Here is a tiny trained network, its code and every weight. The questions are about switching its units off for an input and a target symbol, where a switched-off unit gives its printed mean instead of its output.

import numpy as np


def w(rows, s, z=0):
    codes = np.array(rows[::2]) - 128.0
    scale = np.full(codes.shape[1], s)
    scale[-1] = z or s
    return codes * scale


def f(y):
    return np.maximum(y, 0)


def softmax(a):
    e = np.exp(a - a.max(-1, keepdims=True))
    return e / e.sum(-1, keepdims=True)


def log_softmax(a):
    a = a - a.max(-1, keepdims=True)
    return a - np.log(np.exp(a).sum(-1, keepdims=True))


def net(x, mask):
    ids = ['βγδεζμπτ'.index(c) for c in x.split()]
    T = len(ids)
    res = E[ids] + P[:T]
    u = 0
    for l in range(3):
        r = res
        for j in range(2):
            rows = slice(2 * j, 2 * j + 2)
            q, k, v = (r @ M[l][rows].T for M in (Q, K, V))
            z = softmax(np.where(np.tri(T) > 0, q @ k.T / 2**0.5, -1e9)) @ v
            o = O[l][rows]
            res = res + np.where(mask[u + j], z, o[:, -1]) @ o[:, :-1]
        u += 2
        y = f(res @ A[l][:, :-1].T + A[l][:, -1])
        res = res + np.where(mask[u : u + 8], y, B[l][:, -1]) @ B[l][:, :-1]
        u += 8
    return log_softmax(res[-1] @ U[:, :-1].T + U[:, -1])


Q, K, V, O, A, B = {}, {}, {}, {}, {}, {}
E = w([
[98,140,133],'β',
[86,119,191],'γ',
[150,138,198],'δ',
[229,116,63],'ε',
[86,51,65],'ζ',
[110,164,95],'μ',
[140,141,167],'π',
[97,252,144],'τ',
],0.013)
P = w([
[7,206,183],'0',
[49,202,158],'1',
[56,207,138],'2',
[83,204,136],'3',
[77,230,131],'4',
[90,236,117],'5',
[106,238,98],'6',
[112,242,91],'7',
[113,245,79],'8',
[105,248,88],'9',
[79,250,101],'10',
],0.0023)
Q[0] = w([
[45,224,193],'0.h0',
[82,255,195],'0.h0',
[117,85,78],'0.h1',
[50,48,18],'0.h1',
],0.0087)
K[0] = w([
[239,75,37],'0.h0',
[203,72,2],'0.h0',
[103,186,171],'0.h1',
[84,230,224],'0.h1',
],0.0091)
V[0] = w([
[253,144,68],'0.h0',
[34,95,150],'0.h0',
[116,196,176],'0.h1',
[190,86,121],'0.h1',
],0.0048)
O[0] = w([
[253,125,36,70],'0.h0',
[41,140,182,146],'0.h0',
[113,60,145,248],'0.h1',
[168,149,87,19],'0.h1',
],0.0058,0.0013)
A[0] = w([
[45,216,233,168],'0.n0',
[3,18,93,183],'0.n1',
[125,246,118,219],'0.n2',
[162,209,129,198],'0.n3',
[139,92,172,123],'0.n4',
[116,99,226,94],'0.n5',
[129,155,83,252],'0.n6',
[127,136,198,75],'0.n7',
],0.0054,0.0032)
B[0] = w([
[40,179,154,254],'0.n0',
[2,27,84,184],'0.n1',
[76,181,50,227],'0.n2',
[106,169,70,193],'0.n3',
[148,132,161,136],'0.n4',
[108,115,197,154],'0.n5',
[100,119,8,200],'0.n6',
[132,160,183,141],'0.n7',
],0.0051,0.0052)
Q[1] = w([
[149,72,56],'1.h0',
[111,178,197],'1.h0',
[115,254,101],'1.h1',
[179,27,63],'1.h1',
],0.0098)
K[1] = w([
[85,228,124],'1.h0',
[181,2,136],'1.h0',
[185,242,43],'1.h1',
[147,19,101],'1.h1',
],0.0098)
V[1] = w([
[22,183,83],'1.h0',
[143,135,1],'1.h0',
[119,232,105],'1.h1',
[162,32,198],'1.h1',
],0.0052)
O[1] = w([
[145,124,27,254],'1.h0',
[38,122,93,105],'1.h0',
[70,253,117,211],'1.h1',
[193,14,205,20],'1.h1',
],0.0049,0.0069)
A[1] = w([
[120,95,254,194],'1.n0',
[38,223,52,159],'1.n1',
[25,232,78,92],'1.n2',
[25,252,82,110],'1.n3',
[140,42,39,253],'1.n4',
[107,56,110,117],'1.n5',
[166,119,97,162],'1.n6',
[105,45,104,109],'1.n7',
],0.0054,0.0043)
B[1] = w([
[84,185,254,136],'1.n0',
[173,65,108,248],'1.n1',
[186,47,146,231],'1.n2',
[184,40,148,245],'1.n3',
[92,193,28,156],'1.n4',
[52,112,112,132],'1.n5',
[145,146,92,135],'1.n6',
[72,117,118,133],'1.n7',
],0.0065,0.015)
Q[2] = w([
[236,14,98],'2.h0',
[101,40,70],'2.h0',
[105,187,254],'2.h1',
[140,210,103],'2.h1',
],0.0075)
K[2] = w([
[149,58,45],'2.h0',
[191,28,133],'2.h0',
[199,1,227],'2.h1',
[189,203,151],'2.h1',
],0.0058)
V[2] = w([
[24,172,101],'2.h0',
[253,97,140],'2.h0',
[141,99,198],'2.h1',
[35,128,110],'2.h1',
],0.0066)
O[2] = w([
[15,107,7,9],'2.h0',
[233,104,255,253],'2.h0',
[214,14,106,26],'2.h1',
[4,101,148,236],'2.h1',
],0.0044,0.0043)
A[2] = w([
[130,166,61,177],'2.n0',
[79,151,113,254],'2.n1',
[32,192,86,148],'2.n2',
[53,148,132,109],'2.n3',
[139,94,209,126],'2.n4',
[54,61,123,138],'2.n5',
[76,254,205,193],'2.n6',
[199,88,202,142],'2.n7',
],0.0075,0.0067)
B[2] = w([
[165,166,123,196],'2.n0',
[26,200,46,247],'2.n1',
[148,148,210,186],'2.n2',
[133,147,236,159],'2.n3',
[86,164,149,199],'2.n4',
[105,28,111,227],'2.n5',
[104,255,150,164],'2.n6',
[102,159,167,253],'2.n7',
],0.0079,0.0061)
U = w([
[92,85,92,254],'β',
[92,142,150,101],'γ',
[104,227,161,156],'δ',
[181,232,8,130],'ε',
[46,122,146,7],'ζ',
[155,2,2,66],'μ',
[133,144,101,132],'π',
[193,75,212,127],'τ',
],0.0057,0.006)

Each question gives the input, a string of symbols that net reads in full, and the target symbol t.
The units are the heads (2 rows each of Q, K, V and O) and the neurons (one row each of A and B). Each row of codes is followed by its name. A weight is (code - 128) times the scale printed after its matrix; where a second scale follows, it is the last column's (O, A, B and U).
mask holds one flag per unit, layer by layer, with each layer's heads first. A switched-off unit (its flag False) gives its mean, the last column of its rows in O or B, instead of its output. The means were averaged over made-up inputs and are rounded, as every weight is.
A unit's drop is (log p(t) with every unit on - log p(t) with that unit switched off) / (log p(t) with every unit on - log p(t) with every unit switched off).
most important unit: the unit with the biggest drop
k most important neurons: the k neurons with the biggest drops, biggest first
k most important neurons of layer l: the k neurons of layer l with the biggest drops, biggest first
which heads matter: for each layer, one digit per head in row order, 1 if its drop is at least 0.15 and else 0, layers parted by /
input β β γ β ε δ, target ε: most important unit	0.h0
input τ β β δ γ β ζ, target ζ: which heads matter	01 / 01 / 01
input δ δ π τ δ δ β β μ, target τ: 4 most important neurons	(1.n3; 1.n2; 1.n1; 2.n1)
input β β β β γ π ζ, target ζ: which heads matter	00 / 01 / 01
input β ζ ζ ε ε, target ε: which heads matter	00 / 00 / 00
input β τ μ β π τ τ δ β β γ, target τ: which heads matter	00 / 01 / 10
input β δ τ β δ ε β π β γ μ, target ε: which heads matter	10 / 10 / 01
input δ π δ, target δ: which heads matter	00 / 11 / 00
input τ δ ε μ δ δ β β μ, target ε: 2 most important neurons	(0.n0; 1.n4)
input β β δ π τ δ δ τ δ π ε, target ε: 2 most important neurons	(1.n4; 0.n0)
input δ β τ ζ β δ ε β π, target ε: 2 most important neurons	(0.n0; 2.n5)
input δ ζ β β β β τ τ π, target τ: 3 most important neurons	(1.n3; 1.n2; 1.n1)
input δ τ β β β β δ τ δ, target τ: 4 most important neurons	(1.n3; 1.n2; 2.n1; 1.n1)
input β τ β μ, target τ: 3 most important neurons of layer 2	(2.n1; 2.n7; 2.n5)
input ζ τ δ τ β τ τ, target τ: most important neuron of layer 0	(0.n2)
input δ ε ε β μ γ γ, target ε: 3 most important neurons	(1.n3; 1.n2; 0.n0)
input β β β τ γ, target τ: 4 most important neurons	(1.n3; 1.n2; 1.n1; 0.n0)
input π ε δ β δ, target ε: 3 most important neurons of layer 1	(1.n3; 1.n2; 1.n1)
input π γ δ δ δ δ μ τ β π, target τ: 4 most important neurons of layer 1	(1.n3; 1.n2; 1.n1; 1.n4)
input β β τ β β γ β τ τ β, target τ: most important neuron of layer 0	(0.n2)
input τ π β τ δ, target τ: 3 most important neurons of layer 0	(0.n0; 0.n2; 0.n3)
